(in the rows, 128 means zero)
Each row has a class, written after it.
[131 108 126 137  97 156 130 127 119 131 170 176 158 171 109 131 146 157
 137 146 104 135 114 141 134  21  97 123 129 129 149  54 124  91 105  98
 167  98 132  99 116 118 142 147 120 124 149]  K
[190  99 111 107  96 109 121 132 162 115 150 134 188 135 108 155 147 152
 154 165 153 196 107  60 125  77 118 141 121  97 131  74  88 123 133 112
 133  96 144  72 150  72 141 140 115 133 188]  K
[116  98 116 146  86 140 120 137 126 134 175 183 146 166 120 113 138 149
 158 143 110 150 115 150 116  20 103 111 150 129 147  72 133  70 112  99
 175  98 110 117 122  93 131 135 122 132 146]  C
[139 121 124 141  93 155 137 119 113 130 168 169 176 182 102 122 142 153
 129 143  99 135 110 140 125  18  87 114 115 113 146  54 117 115  99  89
 174  87 123  93 121 124 151 144 122 115 167]  M
[183 103 111 109 100 111 118 138 160 119 142 132 185 141 105 152 154 143
 155 167 161 193 109  65 119  84 114 136 118  87 134  87  87 126 137 108
 142  80 149  71 164  70 134 138 122 128 191]  R
[132 118 120 138  80 155 135 125 115 131 181 179 160 178 114 123 143 155
 134 151  86 124 118 141 124  20  85 118 131 126 153  67 109  89 105  99
 174  88 123  97 112 130 143 142 121 118 165]  A
[165 100 108 103  68 111 120 148 152 112 156 145 160 146 122 141 148 152
 167 167 177 179 112  80 125  94 131 134 135 111 132  88  77  93 137 114
 160 118 138  81 154  75 130 134 119 131 181]  B
[181  96 102 104  85 109 123 137 147 116 156 133 176 155 106 140 155 146
 161 163 179 190 114  78 124  83 122 128 121  97 133  80  71 119 128 106
 165 107 135  76 160  80 134 132 121 125 195]  M
[185  91  98 105  98 109 120 138 158 114 148 128 181 142 110 150 140 151
 153 163 165 195 111  66 119  86 114 129 124  99 125  69  88 116 128 101
 142  89 136  75 157  69 137 142 117 136 200]  E
[123  97 108 133 103 140 114 140 126 129 167 178 143 163 122 119 137 143
 156 139 108 150 110 153 119  27 102 110 154 126 139  56 129  76 120 103
 168  97 116 141 117  97 133 135 124 148 144]  E
[187  96 103 106  94 115 127 132 155 113 145 133 181 147 112 145 148 159
 155 169 164 191 116  65 123  94 117 136 122 100 127  93  81 119 137 108
 146  86 139  63 154  70 139 149 113 128 200]  A
[127 115 119 138  93 140 127 134 128 126 170 171 154 169 117 121 144 137
 148 142 106 150 109 147 116  31 102 120 141 126 152  52 130  78 119 109
 169  85 122 123 126  96 133 131 121 140 140]  R
[129 117 120 135  83 169 122 122 121 132 173 168 164 166 122 121 141 136
 140 141  84 131 110 144 117  18  88 116 128 124 148  51 109  96 107 105
 178  83 132 103 119 120 140 135 124 113 161]  Z
[187 102 102 105  91 116 126 126 158 114 149 131 185 142 108 148 146 157
 153 169 164 189 115  66 118  88 116 135 121  97 127  84  79 119 135 109
 142  85 137  63 151  71 137 148 113 126 197]  A
[134 106 123 154  96 154 136 121 122 133 173 173 164 176 109 128 138 152
 146 143  93 119 121 128 125  12  91 119 133 120 139  71 122  93 107  98
 175  82 132 113 117 122 143 140 125 116 169]  J
[137 105 120 136 101 141 124 132 119 124 168 170 162 181 105 114 139 141
 148 142 109 144 103 139 120  17  93 112 131 117 138  53 121  99 113 108
 178  91 119 126 115 102 141 128 120 134 158]  M
[124 115 114 143  92 140 125 132 125 120 174 180 148 179 114 112 135 147
 150 137 105 147 115 140 120  20  99 103 148 122 147  66 127  77 109 106
 172  96 113 137 119 110 136 128 127 129 147]  U
[127 101 116 138  98 130 123 137 129 132 176 179 140 161 119 124 138 147
 151 139 107 147 110 146 129  28 107 122 154 135 145  63 128  65 115 104
 165  95 117 129 117  92 128 132 117 143 128]  K
[132 117 135 147  97 154 128 131 122 129 168 173 169 173 109 129 143 156
 137 144 102 125 112 127 135  12  92 121 124 121 146  61 125  94  99  94
 173 101 137  97 120 120 149 141 121 116 157]  K
[121 113 114 133  90 131 118 142 131 118 176 182 142 172 124 120 134 139
 152 135 108 144 109 144 123  27 102 119 152 132 141  38 128  68 116  92
 170 100 110 133 121  91 134 123 115 139 133]  E
[127 115 132 146  85 152 132 126 118 130 166 179 158 171 111 127 142 152
 144 140 102 120 119 140 129  11  87 118 130 127 143  68 114  89 107 101
 172  89 127 110 106 122 142 138 122 121 159]  B
[123 110 112 134  99 147 127 132 116 131 163 163 161 174 103 117 145 149
 143 153 101 147  99 151 121  25  93 101 134 122 143  62 129  88 119 110
 178  81 130 130 118 104 137 125 129 144 160]  R
[190 100 114 105 104 115 123 134 173 112 145 126 194 132 107 156 146 166
 150 168 158 182 107  65 118  85 117 137 123  97 126  75  83 119 129 113
 138  86 137  73 155  74 137 153 112 136 198]  B
[132 114 122 140  87 161 127 123 118 127 175 174 158 186 118 121 146 145
 134 142  90 136 111 138 128  20  84 111 122 122 149  52 110  95  97  97
 175  86 131  97 113 127 145 138 123 111 161]  Z
[179 105 108 100  78 106 120 148 156 112 153 136 177 159 122 141 159 150
 160 165 162 191 115  64 117  89 125 135 125  97 132  92  68 122 130 116
 155  96 155  79 163  78 128 132 121 123 178]  G
[138 127 123 146  82 160 140 117 122 126 176 170 173 184 107 125 146 154
 138 142  93 126 115 130 125  19  88 121 118 118 146  62 114 111 108  97
 170  78 136  93 115 129 152 137 122 110 166]  J
[134 116 126 147  97 150 132 123 118 132 170 178 161 186 111 116 148 141
 144 135  89 134 113 145 125   4  85 120 126 112 151  55 112 101 103  95
 178  89 123  98 113 124 148 135 123 114 153]  M
[128 112 123 145  94 156 143 120 122 131 181 176 157 172 110 126 138 156
 145 147  83 130 117 132 126  13  94 123 131 117 148  68 122  92 105  96
 169  94 123 102 115 121 145 138 125 126 160]  J
[125 111 116 133  88 146 125 130 122 127 171 169 154 174 115 115 136 151
 145 143  90 141 113 151 114  28  97 106 145 129 140  64 119  76 119 110
 176  89 115 129 112 105 136 129 115 132 147]  A
[176 107 106 103  81 119 121 140 149 107 159 136 181 143 109 137 151 148
 159 163 183 185 120  88 122 104 129 130 124  97 135  83  79 105 128 114
 156 109 134  79 169  89 138 137 121 120 194]  U
[173  93 114 108  77 112 117 145 152 120 165 142 165 145 115 142 150 149
 170 166 176 192 123  79 117  89 125 138 126 102 137  96  76 109 132 117
 153 109 137  75 163  79 127 135 119 124 181]  C
[184 108 115 101  98 113 117 137 160 113 146 131 189 149 114 153 149 162
 154 164 154 206 110  63 115  90 118 139 120  95 126  83  89 130 133 111
 134  74 146  67 146  67 136 147 116 134 187]  G
[184  93 107 110  90 111 124 138 159 119 149 137 172 146 111 148 147 151
 159 167 160 186 114  73 125  92 117 138 124 102 127  86  78 115 135 107
 144  91 138  66 154  65 134 145 113 132 196]  A
[177  97 112 108  96 110 123 145 146 114 149 132 173 151 118 137 146 145
 166 158 182 196 119  73 127  97 130 135 126  93 132  96  77 115 135 105
 160 118 132  79 168  70 134 138 122 126 179]  M
[171  93 114 111  91 106 115 143 157 115 154 144 170 142 114 150 149 157
 165 166 165 198 117  78 124  86 123 137 132  96 129  82  91 100 130 105
 133  98 142  76 151  66 132 145 117 136 180]  G
[120 104 110 139  87 140 132 129 126 126 174 177 147 169 112 116 140 148
 153 141 107 142 121 153 122  30 109 114 147 130 138  61 128  78 122 105
 168  95 114 136 119  98 135 129 120 142 142]  J
[170  91 107 108  78 115 127 137 149 111 163 140 166 145 106 142 153 153
 170 163 178 181 123  84 129  90 128 137 127 100 130  89  84 100 137 106
 154 115 139  85 159  79 138 129 115 129 190]  J
[179  98 107 108  85 108 123 142 155 113 153 132 174 149 111 144 159 146
 159 171 174 194 113  76 123  89 122 131 122 100 140  85  79 110 132 117
 156 106 148  77 163  80 133 132 122 132 189]  R
[176  96 114 108  93 103 113 146 157 116 151 142 167 138 113 156 146 152
 163 162 163 196 113  66 125  79 123 141 131 101 131  83  93 110 133 115
 138 107 145  78 144  69 133 144 118 136 173]  K
[124 102 110 140  89 145 126 129 123 136 174 177 146 163 115 116 140 151
 154 148 104 145 114 160 122  27  99 115 146 136 148  64 123  77 119 109
 164  83 112 126 124 101 128 135 119 136 139]  C
[123 106 117 148  89 142 119 139 125 129 179 186 142 169 128 114 136 144
 159 141 106 149 119 154 117  19 100 121 156 135 151  64 124  75 122 118
 167  96 108 135 111 102 126 136 123 139 134]  C
[129 100 110 138  92 149 124 134 118 133 174 176 149 168 116 117 139 148
 148 144 108 147 104 148 126  25 101 107 141 132 148  57 132  76 115 110
 170 100 124 117 114  98 134 131 121 135 148]  K
[186  96 100 104  91 115 127 133 159 114 154 130 185 145 107 146 147 154
 156 172 161 178 114  68 125  85 115 135 124 100 123  82  74 117 134 107
 144  92 143  68 155  73 135 140 113 124 198]  A
[173  92 106 106  77 114 121 139 147 114 160 141 175 151 111 141 150 153
 167 166 170 202 117  77 121  85 118 128 125 104 137  95  77 118 131 110
 153 106 138  76 154  79 135 131 126 124 189]  C
[125 111 114 134  80 147 121 123 125 126 169 175 146 166 129 115 140 142
 147 141  96 148 107 145 114  28 101 112 141 128 145  59 121  82 115 109
 176  90 121 126 123 104 136 132 119 130 147]  Z
[179  91 107 101  78 110 122 146 150 114 159 139 168 150 114 144 158 151
 160 165 178 195 117  71 126  92 131 138 122 108 137  85  82 111 132 117
 154 112 149  72 158  81 133 139 117 135 183]  K
[132 108 124 142  90 156 129 125 111 136 175 180 154 174 115 128 143 157
 137 148  87 139 115 137 131  18  89 115 131 136 155  64 127  88 106 102
 167  91 128  96 106 123 144 139 120 123 157]  K
[131 116 114 135  98 159 123 131 124 130 166 164 172 164 109 117 149 142
 141 143  98 146 104 155 115  24  91 113 133 118 151  54 126  94 119 109
 173  76 134 120 119 108 140 130 127 134 154]  R
[137 115 125 143  89 145 127 132 121 130 168 170 168 190 112 119 145 141
 139 139  98 128 110 128 123  11  88 125 126 118 145  64 107 106 105  94
 186  77 134  95 118 125 145 139 123 111 160]  M
[127 107 115 141  90 148 123 131 128 132 177 174 154 164 118 117 134 150
 155 145 100 144 106 146 118  21  96 116 148 130 150  61 124  76 115 105
 172  88 115 124 123  98 132 128 122 129 143]  C
[125 106 113 131  84 149 120 132 126 125 174 173 150 176 119 116 139 144
 140 149 101 147 110 138 122  27  98 107 135 125 143  48 118  84 111 105
 169  97 127 122 121 109 136 134 122 132 149]  Z
[173 100 115 109  89 110 113 143 159 114 150 145 167 146 120 147 149 154
 167 165 165 199 116  75 119  85 128 144 131  95 123  84  91 107 139 112
 137  97 144  77 147  64 132 143 114 139 175]  G
[176  86  98 101  85 106 121 145 153 111 154 137 170 147 120 146 149 141
 162 160 171 198 112  79 121  94 128 129 129 101 127  67  82 109 129 104
 149 115 135  82 161  73 133 137 119 134 186]  E
[128 103 117 138  95 134 124 135 120 131 174 176 150 176 113 116 142 138
 152 138 112 150 111 151 122  27 102 111 143 122 143  56 120  81 111 101
 175  99 111 124 116 101 135 131 121 134 141]  M
[125 106 119 141  98 124 121 141 123 129 173 185 141 186 118 110 144 148
 152 142 116 147 116 149 120  26 104 110 144 122 143  62 126  79 112 103
 178 104 107 119 117 100 134 134 117 136 143]  M
[181 102 104 102  95 117 115 139 159 111 145 133 194 147 107 146 154 158
 154 166 162 191 112  71 116  86 119 135 123  95 121  79  85 123 132 106
 144  75 150  71 156  68 136 143 117 130 196]  G
[170  83 106 109  78  94 116 151 156 117 158 149 141 148 127 145 148 140
 172 160 175 196 127  83 121  93 136 132 142 109 135  86  77  89 132 108
 153 128 128  95 167  74 126 133 118 141 170]  E
[175  90 104 111  85 109 123 147 152 118 165 143 167 157 119 140 149 151
 168 170 171 192 118  80 122  89 124 131 130 102 135  90  76 107 130 117
 151 113 134  73 159  79 127 137 121 124 181]  C
[128 113 128 154  86 148 139 122 121 127 182 186 150 179 111 126 142 153
 146 138  93 126 129 136 124  15  94 126 134 121 145  70 123  87 103  95
 171  91 123 113 115 124 145 139 122 122 153]  J
[186  98 103  99  80 107 128 137 156 112 159 138 177 162 116 141 155 153
 151 171 166 188 114  70 124  96 124 128 122 101 133  90  63 123 134 113
 152 105 140  74 159  84 133 137 116 125 189]  A
[126 114 119 149  91 158 141 115 121 135 175 180 159 172 108 125 144 154
 144 146  88 119 119 141 130  12  92 121 129 119 143  64 121  95 106  91
 169  87 129  98 116 122 146 138 124 115 158]  J
[140 111 114 136  96 170 139 120 112 130 182 178 170 183 101 122 143 158
 131 152  88 129 114 136 129  24  74 109 119 126 152  63 110 104  99  92
 171  72 128  89 111 124 147 140 126 120 179]  A
[184  95  96 105 100 112 116 139 164 118 145 132 184 138 109 154 142 144
 153 159 158 198 109  69 121  85 117 130 124  88 119  66  83 126 129  93
 134  92 139  74 156  67 136 141 120 131 191]  E
[184  92 106  96  82 120 124 137 145 111 159 135 183 151 108 147 155 149
 159 164 174 202 116  62 123  95 127 131 116 106 134  86  80 124 133 116
 155 104 153  70 155  81 139 134 123 129 192]  K
[182 102 110 111  94 117 118 131 157 117 151 135 189 143 109 154 143 158
 156 169 156 199 108  65 120  80 111 134 123  95 132  85  84 127 134 108
 135  85 136  66 150  77 136 146 120 120 189]  C
[126 103 126 147  87 155 127 128 117 131 179 189 149 169 115 128 138 152
 150 146 102 136 121 146 124  15  89 128 137 131 152  65 123  89 106  99
 168  91 118 103 116 115 136 147 124 122 154]  C
[184  95 104 105  91 123 114 130 159 115 151 133 183 136 117 148 149 152
 154 168 156 189 107  66 121  83 111 130 121  98 134  77  83 116 125 107
 147  90 145  70 155  77 140 145 118 123 202]  Z
[129 101 115 139  99 145 120 136 120 130 176 179 152 167 114 120 142 146
 149 142 108 146 112 143 127  26 101 113 146 137 144  60 129  76 116 109
 172  91 121 131 112  99 134 130 121 145 148]  K
[180 106 113 106  95 108 123 135 160 117 139 125 185 136 111 156 154 142
 160 167 160 197 104  66 121  86 119 145 118  94 130  84  86 130 140 112
 142  81 150  66 158  66 134 141 120 134 189]  R
[125 115 123 143  94 139 124 133 122 125 167 177 147 174 118 120 143 142
 150 145 108 147 107 149 120  21  98 116 141 125 148  56 133  80 121 116
 171  95 122 133 113 101 134 128 123 141 141]  R
[132  98 120 140  95 141 121 136 123 130 177 182 141 166 120 123 139 148
 154 142 108 145 110 147 127  29 106 121 150 141 145  61 131  73 120 115
 169  97 124 137 113 100 133 133 118 149 140]  K
[178  88  97  98  82 108 118 147 156 111 160 133 172 151 124 141 147 147
 163 160 176 198 118  72 116  95 129 127 130 100 128  77  80 110 133 105
 152 116 144  78 163  80 133 136 119 127 184]  E
[191  91 103 105 103 110 121 133 153 113 152 139 188 144 107 155 148 158
 153 170 161 197 107  55 127  86 116 130 122 100 131  86  91 124 130 110
 136  91 146  69 149  75 140 143 119 130 195]  K
[180  97 113 106  76 110 125 147 159 114 154 136 173 147 118 144 151 147
 162 160 168 186 118  70 121  87 127 131 127 102 132  89  67 114 130 118
 154 114 142  85 155  81 131 135 121 132 184]  B
[140 118 122 143  91 154 129 118 116 133 166 174 171 181 104 120 146 144
 140 144  95 130 110 131 122   4  85 119 123 112 146  66 110 110 104  94
 182  79 130  99 115 128 151 138 125 116 169]  M
[175 101 100 106  89 111 120 135 154 109 149 136 178 139 107 145 144 151
 159 161 170 191 111  71 125  84 118 135 130  95 131  89  90 111 132 101
 144  87 137  80 158  77 136 144 124 123 194]  U
[171  97 115 113 110 117 110 147 154 120 153 142 178 137 108 154 141 166
 163 176 165 186 105  71 130  82 112 134 128  94 128  92  95 118 131 107
 137  99 134  74 151  68 131 152 121 129 190]  C
[127 117 130 141  89 154 132 128 119 132 177 178 153 181 113 128 144 153
 140 148  90 120 117 136 128  17  87 124 128 121 147  65 115  88 104  96
 171  91 125  88 112 122 141 147 114 115 158]  A
[185  96 104 107 102 113 117 140 156 117 153 134 191 148 106 152 146 159
 158 171 154 196 104  65 121  91 111 130 124  93 125  98  81 131 130 105
 140  79 142  64 153  75 136 145 123 121 196]  C
[123 110 123 155  82 154 141 128 113 133 175 183 139 180 114 121 138 157
 148 140  98 122 129 152 127  24  99 121 134 124 142  73 129  83 106  96
 175 104 121 110 122 117 141 141 119 120 155]  J
[125 115 136 144  88 145 129 129 128 133 173 173 159 180 120 123 144 153
 145 144  84 131 114 145 120  12  96 121 136 126 146  66 115  85 103 102
 171  84 136 106 116 120 139 137 121 124 145]  G
[180  94 103 102  86 105 122 141 151 112 151 139 168 152 117 148 145 149
 162 171 176 188 116  60 123  97 123 138 126 101 121  97  77 120 146 118
 143  91 143  76 153  67 125 146 115 129 186]  A
[133 115 123 145  82 156 132 121 120 134 171 175 168 176 113 122 149 161
 138 155  97 138 113 141 116  17  95 114 123 122 143  62 122  99  99 109
 166  82 140  98 112 124 145 149 125 129 163]  G
[136 121 127 143  92 160 131 117 121 134 161 163 177 173 110 127 150 143
 132 146  91 139 103 143 120  14  83 116 119 115 157  60 118 105 109 106
 169  72 146  96 115 132 148 142 130 113 155]  R
[123 110 124 142  98 150 122 128 128 132 172 172 155 170 113 118 131 160
 148 146  96 146 108 144 112  10  93 115 141 121 146  64 129  85 117 111
 168  84 118 125 116 107 134 137 123 132 143]  C
[132 106 102 129  89 149 127 128 122 125 169 171 161 173 106 113 147 153
 141 144 111 143 114 148 120  33  96 104 142 128 142  65 115  83 116  99
 177  78 117 127 119 102 137 134 119 136 159]  A
[184 103 111 110 110 107 119 134 159 121 147 135 179 150 110 146 146 149
 160 165 159 191 107  63 124  75 118 138 122  84 125  81  81 129 134 106
 145  94 136  68 151  71 137 142 118 127 187]  M
[128 122 129 146  91 148 137 125 118 140 167 172 159 177 117 126 152 140
 140 148  89 128 116 149 124  18  90 125 123 125 155  58 118  97 111 107
 169  80 134  96 121 125 139 140 125 121 150]  R
[178  91  98 101  84 105 122 144 152 110 156 136 170 153 117 143 150 145
 161 161 171 200 116  76 119  94 124 124 126  99 131  78  77 112 126 106
 152 113 139  76 159  80 137 136 122 132 187]  E
[140 105 102 133 110 151 124 126 132 124 167 166 167 169 112 120 136 145
 142 140  98 153 104 140 119  23  95 106 141 119 137  41 120  96 115  99
 160  83 119 132 120 102 140 133 123 143 155]  E
[128 103 119 138  94 137 120 136 124 129 172 182 149 165 121 123 140 146
 149 144 100 145 110 141 122  26 106 116 150 133 142  58 132  73 117 114
 171 102 121 129 114 100 134 131 118 138 140]  K
[131 111 111 132  94 156 124 123 122 124 168 168 169 162 105 114 136 143
 147 137 104 149 111 143 116  26  94 104 136 123 146  62 127  94 112 104
 169  75 121 131 123 108 141 129 130 128 159]  U
[130 110 121 136  99 142 126 129 116 132 170 167 152 173 114 120 136 141
 151 134 104 149 103 145 119  24  98 115 140 118 142  58 124  85 113 101
 181  88 109 121 116  98 134 130 118 130 150]  M
